Below is a small trained network, with its code and all its weights. Each question gives an input and a target symbol and asks what happens when units are switched off, that is, made to give their printed mean instead of their output.

import numpy as np


def w(rows, s, z=0):
    codes = np.array(rows[::2]) - 128.0
    scale = np.full(codes.shape[1], s)
    scale[-1] = z or s
    return codes * scale


def norm(h):
    return h / np.sqrt((h * h).mean(-1, keepdims=True) + 1e-5)


def f(y):
    return np.maximum(y, 0)


def softmax(a):
    e = np.exp(a - a.max(-1, keepdims=True))
    return e / e.sum(-1, keepdims=True)


def log_softmax(a):
    a = a - a.max(-1, keepdims=True)
    return a - np.log(np.exp(a).sum(-1, keepdims=True))


def net(x, mask):
    ids = ['δζηθλξ'.index(c) for c in x.split()]
    T = len(ids)
    res = E[ids] + P[:T]
    u = 0
    for l in range(2):
        r = norm(res)
        for j in range(2):
            rows = slice(3 * j, 3 * j + 3)
            q, k, v = (r @ M[l][rows].T for M in (Q, K, V))
            z = softmax(np.where(np.tri(T) > 0, q @ k.T / 3**0.5, -1e9)) @ v
            o = O[l][rows]
            res = res + np.where(mask[u + j], z, o[:, -1]) @ o[:, :-1]
        u += 2
        y = f(norm(res) @ A[l][:, :-1].T + A[l][:, -1])
        res = res + np.where(mask[u : u + 8], y, B[l][:, -1]) @ B[l][:, :-1]
        u += 8
    return log_softmax(norm(res)[-1] @ U[:, :-1].T + U[:, -1])


Q, K, V, O, A, B = {}, {}, {}, {}, {}, {}
E = w([
[90,183,182,142,141,154,68,69,113],'δ',
[62,105,124,141,158,114,77,182,114],'ζ',
[137,187,112,148,115,165,60,142,51],'η',
[136,163,109,166,189,69,153,136,72],'θ',
[148,141,126,103,56,52,121,145,125],'λ',
[155,113,131,137,170,100,154,4,89],'ξ',
],0.03)
P = w([
[144,84,209,10,219,97,66,180,23],'0',
[133,137,207,50,166,127,109,174,57],'1',
[129,151,202,74,146,132,129,157,66],'2',
[129,142,181,97,137,119,123,162,70],'3',
[129,139,157,105,127,119,120,156,75],'4',
[126,133,135,111,124,114,114,147,81],'5',
[131,133,124,133,120,115,113,139,84],'6',
[134,133,109,147,121,117,109,136,97],'7',
[131,129,95,161,115,134,107,132,106],'8',
[127,127,76,165,111,142,99,126,125],'9',
[133,126,60,178,111,143,99,128,135],'10',
[127,119,38,191,108,141,96,129,139],'11',
[137,137,24,197,109,134,89,115,158],'12',
],0.014)
Q[0] = w([
[148,20,71,95,40,113,172,112,143],'0.h1',
[149,106,147,146,121,212,254,170,211],'0.h1',
[85,80,100,180,180,182,101,141,73],'0.h1',
[105,146,130,91,105,32,26,117,55],'0.h2',
[107,176,79,193,112,100,73,113,34],'0.h2',
[127,103,147,125,187,123,40,123,69],'0.h2',
],0.0091)
K[0] = w([
[112,140,58,164,164,132,108,128,138],'0.h1',
[105,144,247,89,159,115,136,159,41],'0.h1',
[140,125,169,56,129,90,96,129,103],'0.h1',
[66,143,66,228,102,116,129,87,168],'0.h2',
[155,120,31,204,83,146,108,91,187],'0.h2',
[168,115,149,161,109,97,137,130,175],'0.h2',
],0.011)
V[0] = w([
[188,96,64,67,56,101,180,129,180],'0.h1',
[91,173,68,200,153,196,121,57,89],'0.h1',
[110,41,36,215,101,162,101,1,104],'0.h1',
[67,231,147,213,123,136,92,142,128],'0.h2',
[143,158,110,166,188,161,93,243,79],'0.h2',
[139,156,109,117,31,100,147,205,149],'0.h2',
],0.0069)
O[0] = w([
[162,213,93,127,179,195,69,173,186,126],'0.h1',
[122,121,238,74,88,166,213,150,27,17],'0.h1',
[174,87,220,184,77,117,125,218,153,2],'0.h1',
[90,140,121,86,214,125,88,124,112,185],'0.h2',
[31,193,175,100,138,96,155,52,58,212],'0.h2',
[211,86,198,2,233,107,63,160,152,84],'0.h2',
],0.0083,0.0059)
A[0] = w([
[97,168,55,179,102,161,158,142,167,2],'0.n1',
[166,135,111,107,79,155,160,90,102,126],'0.n2',
[94,216,107,174,180,177,106,139,162,77],'0.n3',
[96,140,220,137,120,166,109,95,150,57],'0.n4',
[163,88,58,136,169,144,139,96,171,86],'0.n5',
[204,91,92,7,95,97,126,160,252,53],'0.n6',
[47,140,144,103,170,120,127,165,144,106],'0.n7',
[99,112,185,59,121,77,180,156,148,108],'0.n8',
],0.011,0.0065)
B[0] = w([
[108,167,137,192,79,188,167,200,127,146],'0.n1',
[164,95,110,87,172,129,82,121,136,166],'0.n2',
[160,147,50,251,152,108,126,117,134,254],'0.n3',
[120,98,255,137,148,129,187,107,121,136],'0.n4',
[125,97,198,115,133,117,201,169,116,172],'0.n5',
[162,151,148,92,110,45,93,60,142,161],'0.n6',
[107,39,41,148,117,131,95,110,103,177],'0.n7',
[141,149,48,156,139,137,115,112,164,168],'0.n8',
],0.012,0.0076)
Q[1] = w([
[80,95,207,191,204,195,158,81,109],'1.h1',
[59,133,207,66,136,201,159,126,129],'1.h1',
[216,85,116,145,87,136,136,59,121],'1.h1',
[104,211,100,120,155,117,109,165,145],'1.h2',
[81,129,106,68,93,160,130,186,169],'1.h2',
[68,121,164,142,192,252,196,159,93],'1.h2',
],0.014)
K[1] = w([
[52,150,123,142,4,118,192,131,119],'1.h1',
[51,158,162,63,84,101,140,105,97],'1.h1',
[191,133,172,203,113,187,161,160,165],'1.h1',
[114,109,119,88,184,120,140,66,85],'1.h2',
[109,142,94,68,144,98,82,100,109],'1.h2',
[70,93,214,119,75,133,165,84,56],'1.h2',
],0.016)
V[1] = w([
[114,173,105,130,115,75,211,227,105],'1.h1',
[164,78,131,129,190,136,153,39,135],'1.h1',
[132,49,51,58,119,84,160,128,89],'1.h1',
[55,66,145,163,146,32,188,123,221],'1.h2',
[136,196,121,119,46,68,155,38,109],'1.h2',
[181,154,144,166,254,123,156,95,80],'1.h2',
],0.0094)
O[1] = w([
[164,103,77,4,94,133,148,129,137,134],'1.h1',
[106,125,195,169,162,216,167,114,178,177],'1.h1',
[172,146,247,95,35,123,181,155,171,152],'1.h1',
[133,106,44,123,177,50,181,128,199,134],'1.h2',
[203,82,115,122,207,98,27,106,205,193],'1.h2',
[130,98,100,163,138,254,156,184,125,248],'1.h2',
],0.0095,0.013)
A[1] = w([
[87,27,98,62,89,184,144,157,138,109],'1.n1',
[22,58,217,149,125,124,127,151,144,235],'1.n2',
[158,124,171,81,93,106,33,91,83,63],'1.n3',
[120,187,57,147,106,92,118,183,136,221],'1.n4',
[156,121,170,132,155,87,243,117,65,146],'1.n5',
[53,105,170,101,115,117,64,246,97,4],'1.n6',
[155,97,119,110,138,79,193,187,76,158],'1.n7',
[138,126,147,144,197,145,120,156,101,156],'1.n8',
],0.011,0.0024)
B[1] = w([
[197,91,46,40,79,117,181,42,68,149],'1.n1',
[191,79,119,110,125,211,206,60,218,165],'1.n2',
[177,133,202,103,150,88,126,169,118,175],'1.n3',
[93,115,148,146,208,163,129,89,154,254],'1.n4',
[55,191,145,113,46,98,170,232,174,208],'1.n5',
[171,132,45,90,166,121,158,186,28,138],'1.n6',
[8,165,78,102,78,126,89,104,105,180],'1.n7',
[78,131,129,171,103,128,117,125,167,225],'1.n8',
],0.012,0.0083)
U = w([
[147,130,208,121,130,210,188,152,155,187],'δ',
[178,116,59,55,105,167,174,141,92,1],'ζ',
[176,152,183,117,157,163,142,212,1,18],'η',
[75,201,134,107,88,113,167,212,127,129],'θ',
[150,158,68,190,186,140,110,179,108,159],'λ',
[197,177,150,87,147,76,117,168,167,211],'ξ',
],0.0065,0.00097)

Each question gives the input, a string of symbols that net reads in full, and the target symbol t.
The units are the heads (3 rows each of Q, K, V and O) and the neurons (one row each of A and B). Each row of codes is followed by its name. A weight is (code - 128) times the scale printed after its matrix; where a second scale follows, it is the last column's (O, A, B and U).
mask holds one flag per unit, layer by layer, with each layer's heads first. A switched-off unit (its flag False) gives its mean, the last column of its rows in O or B, instead of its output. The means were averaged over made-up inputs and are rounded, as every weight is.
A unit's drop is (log p(t) with every unit on - log p(t) with that unit switched off) / (log p(t) with every unit on - log p(t) with every unit switched off).
top k neurons: the k neurons with the biggest drops, biggest first
top k neurons in layer l: the k neurons of layer l with the biggest drops, biggest first
which heads matter: for each layer, one digit per head in row order, 1 if its drop is at least 0.15 and else 0, layers parted by /
input λ θ θ ξ ζ λ, target ζ: top 4 neurons	0.n3, 0.n6, 1.n1, 0.n8
input λ θ λ θ λ λ, target ξ: which heads matter	01 / 00
input η δ θ θ θ ζ, target ζ: which heads matter	10 / 00
input λ η η ξ λ ξ, target ξ: which heads matter	11 / 01
input ξ ξ η θ θ θ θ θ η ξ θ δ, target δ: top neuron	0.n4
input ξ λ θ ξ η θ θ ξ θ δ θ ξ ξ, target δ: which heads matter	10 / 00
input θ λ θ ξ θ η θ θ η ξ λ ξ, target ξ: top 2 neurons	0.n3, 0.n5
input η η θ λ, target ξ: which heads matter	00 / 01
input ξ η θ λ η θ ξ, target η: which heads matter	00 / 11
input θ δ η λ θ ξ λ θ θ λ, target ζ: which heads matter	10 / 01
input ξ ζ θ λ θ λ ξ, target θ: which heads matter	01 / 01
input η ξ θ ξ θ ξ θ θ ξ θ, target θ: top 2 neurons in layer 1	1.n5, 1.n7
input θ θ λ ζ θ θ λ, target θ: top 3 neurons in layer 0	0.n7, 0.n3, 0.n8
input λ ζ ζ δ θ θ δ λ, target θ: top 3 neurons	0.n7, 0.n3, 0.n6
input ξ ξ θ ξ, target ζ: top 3 neurons	0.n2, 0.n3, 1.n1
input θ ξ ξ θ ζ λ ξ ζ θ θ ξ, target θ: which heads matter	11 / 01
input λ ζ θ λ ξ λ η θ η δ θ θ λ, target η: which heads matter	11 / 01
input ξ δ δ ξ η η θ θ δ θ θ ζ ξ, target η: which heads matter	11 / 11
input θ ξ ξ δ η θ λ λ η λ, target η: which heads matter	00 / 01
input θ θ ξ θ λ θ η λ ξ θ λ ξ λ, target δ: top neuron	0.n3
input ξ θ η λ ξ, target ζ: top 3 neurons in layer 0	0.n2, 0.n3, 0.n6
input θ θ ξ ζ η η θ δ ξ θ θ δ, target δ: top 2 neurons	1.n2, 0.n4
input θ θ θ, target θ: top neuron	1.n5
input δ ξ θ θ η θ ζ, target ζ: top 2 neurons in layer 1	1.n2, 1.n1
